Here is a tiny trained network, its code and every weight. The questions are about switching its units off for an input and a class, where a switched-off unit gives its printed mean instead of its output.

import numpy as np


def w(rows, s, z=0):
    codes = np.array(rows[::2]) - 128.0
    scale = np.full(codes.shape[1], s)
    scale[-1] = z or s
    return codes * scale


def norm(h):
    return h / np.sqrt((h * h).mean(-1, keepdims=True) + 1e-5)


def f(y):
    return y / 2 * (1 + np.tanh(0.7978845608 * (y + 0.044715 * y**3)))


def log_softmax(a):
    a = a - a.max(-1, keepdims=True)
    return a - np.log(np.exp(a).sum(-1, keepdims=True))


def net(x, mask):
    res = np.array(x, float).reshape(1, 7) / 4 @ E
    u = 0
    for l in range(3):
        y = f(norm(res) @ A[l][:, :-1].T + A[l][:, -1])
        res = res + np.where(mask[u : u + 6], y, B[l][:, -1]) @ B[l][:, :-1]
        u += 6
    return log_softmax(norm(res)[-1] @ U[:, :-1].T + U[:, -1])


A, B = {}, {}
E = w([
[176,91,127,143],'x0',
[109,2,107,194],'x1',
[89,78,203,53],'x2',
[177,152,193,73],'x3',
[207,117,116,112],'x4',
[113,190,196,160],'x5',
[13,40,76,155],'x6',
],0.0067)
A[0] = w([
[136,157,197,63,115],'0.n1',
[65,89,62,118,253],'0.n2',
[105,168,1,78,164],'0.n3',
[217,95,163,190,146],'0.n4',
[72,197,104,146,98],'0.n5',
[66,60,134,147,121],'0.n6',
],0.013,0.007)
B[0] = w([
[67,158,202,49,178],'0.n1',
[166,47,179,166,254],'0.n2',
[227,130,248,227,189],'0.n3',
[144,123,26,56,193],'0.n4',
[135,172,67,254,144],'0.n5',
[123,53,114,124,195],'0.n6',
],0.0095,0.0093)
A[1] = w([
[162,106,137,151,172],'1.n1',
[125,142,123,129,34],'1.n2',
[199,135,47,77,4],'1.n3',
[143,82,121,103,29],'1.n4',
[168,254,104,113,140],'1.n5',
[81,133,152,61,107],'1.n6',
],0.014,0.003)
B[1] = w([
[178,130,128,91,232],'1.n1',
[109,115,140,154,100],'1.n2',
[142,187,9,86,220],'1.n3',
[111,113,99,139,169],'1.n4',
[2,74,104,175,253],'1.n5',
[189,148,185,88,203],'1.n6',
],0.009,0.0045)
A[2] = w([
[117,67,175,139,170],'2.n1',
[88,110,142,95,76],'2.n2',
[99,131,95,101,38],'2.n3',
[220,102,154,122,254],'2.n4',
[157,134,143,140,5],'2.n5',
[86,4,128,134,18],'2.n6',
],0.015,0.003)
B[2] = w([
[198,106,106,104,237],'2.n1',
[188,150,161,116,143],'2.n2',
[157,99,107,149,130],'2.n3',
[137,223,91,118,247],'2.n4',
[153,155,160,161,121],'2.n5',
[150,6,134,81,255],'2.n6',
],0.011,0.0078)
U = w([
[211,127,101,116,115],'0',
[154,185,2,80,5],'1',
[136,20,129,137,240],'2',
[13,185,107,204,52],'3',
[78,203,197,49,132],'4',
[198,189,148,225,51],'5',
],0.019,0.0021)

Each question gives the input, the list of numbers given to net, and the class t.
The units are the neurons (one row each of A and B). Each row of codes is followed by its name. A weight is (code - 128) times the scale printed after its matrix; where a second scale follows, it is the last column's (A, B and U).
mask holds one flag per neuron, layer by layer. A switched-off neuron (its flag False) gives its mean, the last column of its row in B, instead of its output. The means were averaged over made-up inputs and are rounded, as every weight is.
A unit's drop is (log p(t) with every unit on - log p(t) with that unit switched off) / (log p(t) with every unit on - log p(t) with every unit switched off).
The circuit of an input: a set's keep is (log p(t) with only the set's units on - log p(t) with every unit switched off) / (log p(t) with every unit on - log p(t) with every unit switched off). Starting from the 12 units with the biggest drops (on a tie, the unit counted first), units are removed one at a time, each time the one whose removal leaves the highest keep (on an exact tie, the one counted first), for as long as the keep stays at least 0.8.
circuit, biggest first: the units of the circuit, biggest drop first
k most important neurons: the k neurons with the biggest drops, biggest first
k most important neurons of layer l: the k neurons of layer l with the biggest drops, biggest first
drop when u is switched off: that unit's drop, to one decimal
input [-8,-6,-8,-5,-2,4,-8], class 3: circuit, biggest first : [1.n5]
input [-6,-7,-5,6,3,4,-3], class 3: circuit, biggest first : [1.n5; 0.n2; 2.n1]
input [2,0,-5,-4,-1,7,4], class 5: circuit, biggest first : [0.n5; 2.n6]
input [3,-5,-8,7,0,-1,-7], class 1: 2 most important neurons : [1.n3; 0.n4]
input [6,0,-7,0,1,-8,0], class 5: circuit, biggest first : [0.n3; 2.n6]
input [-7,-8,2,-5,-2,-6,-8], class 3: 3 most important neurons : [1.n5; 0.n2; 0.n5]
input [7,-4,-1,-2,1,4,-3], class 1: 2 most important neurons : [0.n4; 0.n3]
input [2,1,1,-5,-3,8,-1], class 3: 2 most important neurons of layer 0 : [0.n5; 0.n2]
input [-8,-3,-1,5,-4,2,5], class 3: 2 most important neurons : [0.n5; 2.n6]
input [1,-8,-2,6,-4,-6,1], class 4: 2 most important neurons : [0.n1; 0.n2]
input [-4,4,-3,-5,-5,3,-5], class 3: 3 most important neurons of layer 0 : [0.n5; 0.n3; 0.n2]
input [-8,-4,-6,-1,-8,-2,-7], class 3: 2 most important neurons : [1.n5; 0.n2]
input [-7,-3,-4,7,1,-4,-2], class 4: 2 most important neurons of layer 0 : [0.n1; 0.n2]
input [3,-1,7,3,6,-7,-7], class 4: 2 most important neurons of layer 2 : [2.n1; 2.n6]
input [-7,-7,1,-3,-8,1,0], class 3: circuit, biggest first : [0.n5]
input [-2,1,-1,-3,8,-6,-3], class 1: 2 most important neurons of layer 0 : [0.n4; 0.n2]
input [-1,3,-5,3,-6,0,-5], class 3: 2 most important neurons of layer 0 : [0.n2; 0.n6]
input [7,-2,8,-2,8,1,-2], class 1: 2 most important neurons of layer 0 : [0.n4; 0.n3]
input [-2,8,8,8,7,1,-2], class 4: 2 most important neurons of layer 0 : [0.n2; 0.n1]
input [6,-4,-4,-3,-3,-6,1], class 5: circuit, biggest first : [0.n3]
input [0,-4,2,2,6,-3,-3], class 4: drop when 0.n1 is switched off : 0.7
input [-8,3,-6,5,8,4,-7], class 1: 2 most important neurons : [0.n4; 1.n3]
input [3,-7,-2,8,7,-4,0], class 4: drop when 0.n6 is switched off : 0.1
input [-6,-8,0,1,6,2,-7], class 4: drop when 0.n1 is switched off : 0.1
input [0,6,6,1,-8,6,-7], class 4: drop when 2.n5 is switched off : 0.0
input [-8,-8,-4,1,5,-6,-5], class 3: 2 most important neurons of layer 1 : [1.n5; 1.n6]
